Below is a small trained network, with its code and all its weights. Each question gives an input and a target symbol and asks what happens when units are switched off, that is, made to give their printed mean instead of their output.

import numpy as np


def w(rows, s, z=0):
    codes = np.array(rows[::2]) - 128.0
    scale = np.full(codes.shape[1], s)
    scale[-1] = z or s
    return codes * scale


def f(y):
    return np.maximum(y, 0)


def softmax(a):
    e = np.exp(a - a.max(-1, keepdims=True))
    return e / e.sum(-1, keepdims=True)


def log_softmax(a):
    a = a - a.max(-1, keepdims=True)
    return a - np.log(np.exp(a).sum(-1, keepdims=True))


def net(x, mask):
    ids = ['ΓΛΩβζμξστψ'.index(c) for c in x.split()]
    T = len(ids)
    res = E[ids] + P[:T]
    r = res
    for j in range(2):
        rows = slice(2 * j, 2 * j + 2)
        q, k, v = (r @ M[0][rows].T for M in (Q, K, V))
        z = softmax(np.where(np.tri(T) > 0, q @ k.T / 2**0.5, -1e9)) @ v
        o = O[0][rows]
        res = res + np.where(mask[j], z, o[:, -1]) @ o[:, :-1]
    y = f(res @ A[0][:, :-1].T + A[0][:, -1])
    res = res + np.where(mask[2:14], y, B[0][:, -1]) @ B[0][:, :-1]
    return log_softmax(res[-1] @ U[:, :-1].T + U[:, -1])


Q, K, V, O, A, B = {}, {}, {}, {}, {}, {}
E = w([
[67,134,3,74,139],'Γ',
[120,101,222,154,148],'Λ',
[92,74,188,174,90],'Ω',
[92,117,157,88,75],'β',
[151,109,8,155,174],'ζ',
[167,107,133,78,94],'μ',
[54,135,41,116,113],'ξ',
[154,113,60,79,97],'σ',
[131,113,112,116,103],'τ',
[94,52,139,165,131],'ψ',
],0.017)
P = w([
[87,81,173,114,104],'0',
[68,29,97,223,93],'1',
[130,61,89,255,154],'2',
[111,79,180,208,127],'3',
[61,74,162,117,132],'4',
[74,85,67,147,163],'5',
[97,58,193,186,94],'6',
],0.0068)
Q[0] = w([
[165,176,138,66,53],'head 0',
[98,107,92,157,117],'head 0',
[127,254,119,164,51],'head 1',
[99,149,59,141,67],'head 1',
],0.0067)
K[0] = w([
[100,86,99,146,150],'head 0',
[149,109,141,66,178],'head 0',
[158,103,134,249,115],'head 1',
[112,137,161,84,167],'head 1',
],0.011)
V[0] = w([
[255,104,114,159,213],'head 0',
[169,109,222,38,155],'head 0',
[139,85,193,184,106],'head 1',
[64,160,134,196,80],'head 1',
],0.0082)
O[0] = w([
[128,30,59,160,45,30],'head 0',
[220,109,117,93,116,1],'head 0',
[109,19,134,63,244,90],'head 1',
[97,143,104,202,206,165],'head 1',
],0.011,0.0045)
A[0] = w([
[186,186,174,162,106,46],'neuron 0',
[206,55,143,125,152,40],'neuron 1',
[151,226,162,127,98,72],'neuron 2',
[116,100,110,77,193,135],'neuron 3',
[88,130,151,155,99,134],'neuron 4',
[126,202,105,122,179,130],'neuron 5',
[169,156,119,129,100,162],'neuron 6',
[250,109,184,172,119,231],'neuron 7',
[140,156,170,121,124,100],'neuron 8',
[138,78,118,47,95,116],'neuron 9',
[61,93,134,161,118,200],'neuron 10',
[173,129,121,107,112,1],'neuron 11',
],0.012,0.0025)
B[0] = w([
[62,112,94,130,109,139],'neuron 0',
[124,130,88,70,160,153],'neuron 1',
[83,166,155,109,114,165],'neuron 2',
[194,137,143,159,198,181],'neuron 3',
[128,160,92,141,47,196],'neuron 4',
[131,89,214,147,102,197],'neuron 5',
[154,136,165,210,72,135],'neuron 6',
[115,160,120,2,116,147],'neuron 7',
[113,154,99,108,77,142],'neuron 8',
[147,100,198,104,138,149],'neuron 9',
[186,119,58,94,115,254],'neuron 10',
[115,148,163,78,42,130],'neuron 11',
],0.008,0.0098)
U = w([
[136,211,119,150,34,165],'Γ',
[143,95,97,82,132,143],'Λ',
[106,116,150,170,166,76],'Ω',
[117,165,161,130,149,136],'β',
[151,76,8,74,2,58],'ζ',
[141,70,70,34,49,110],'μ',
[100,169,150,193,99,163],'ξ',
[183,132,86,97,31,111],'σ',
[99,78,120,124,90,255],'τ',
[34,11,130,142,123,76],'ψ',
],0.0072,0.0027)

Each question gives the input, a string of symbols that net reads in full, and the target symbol t.
The units are the heads (2 rows each of Q, K, V and O) and the neurons (one row each of A and B). Each row of codes is followed by its name. A weight is (code - 128) times the scale printed after its matrix; where a second scale follows, it is the last column's (O, A, B and U).
mask holds one flag per unit, heads first, then neurons. A switched-off unit (its flag False) gives its mean, the last column of its rows in O or B, instead of its output. The means were averaged over made-up inputs and are rounded, as every weight is.
A unit's drop is (log p(t) with every unit on - log p(t) with that unit switched off) / (log p(t) with every unit on - log p(t) with every unit switched off).
The circuit of an input: a set's keep is (log p(t) with only the set's units on - log p(t) with every unit switched off) / (log p(t) with every unit on - log p(t) with every unit switched off). Starting from the 12 units with the biggest drops (on a tie, the unit counted first), units are removed one at a time, each time the one whose removal leaves the highest keep (on an exact tie, the one counted first), for as long as the keep stays at least 0.8.
units of the circuit, in order: the units of the circuit, biggest drop first
unit that matters most: the unit with the biggest drop
top k neurons: the k neurons with the biggest drops, biggest first
heads that matter: for each layer, one digit per head in row order, 1 if its drop is at least 0.15 and else 0, layers parted by /
drop of u: that unit's drop, to one decimal
input ζ ξ τ μ τ ζ ψ, target ζ: heads that matter	10
input ψ Γ Γ Γ ξ, target Γ: units of the circuit, in order	(head 1; head 0; neuron 4)
input Γ Γ ξ ζ, target ξ: heads that matter	01
input Γ Ω β Γ Λ, target Γ: heads that matter	01
input ζ ζ Γ Ω, target ζ: heads that matter	10
input Γ μ Γ Γ, target Γ: units of the circuit, in order	(head 1; head 0)
input Γ ψ ζ, target Γ: units of the circuit, in order	(head 1)
input Γ Ω Ω, target Γ: heads that matter	11
input Γ τ Ω Γ σ σ, target Γ: heads that matter	01
input Γ σ ξ ζ Ω, target Γ: heads that matter	01
input τ ξ Γ ζ Γ ξ, target Γ: units of the circuit, in order	(head 1; head 0)
input Λ Λ ζ, target Λ: heads that matter	11
input ζ Γ μ ξ, target ζ: top 3 neurons	(neuron 10; neuron 4; neuron 3)
input ζ Γ ψ τ ψ, target ζ: unit that matters most	neuron 10
input τ Ω Γ Γ Λ, target Γ: drop of head 1	0.5
input β ψ ζ ξ Ω ζ, target Ω: drop of neuron 3	0.2
input Λ β ψ, target Λ: drop of neuron 0	0.0
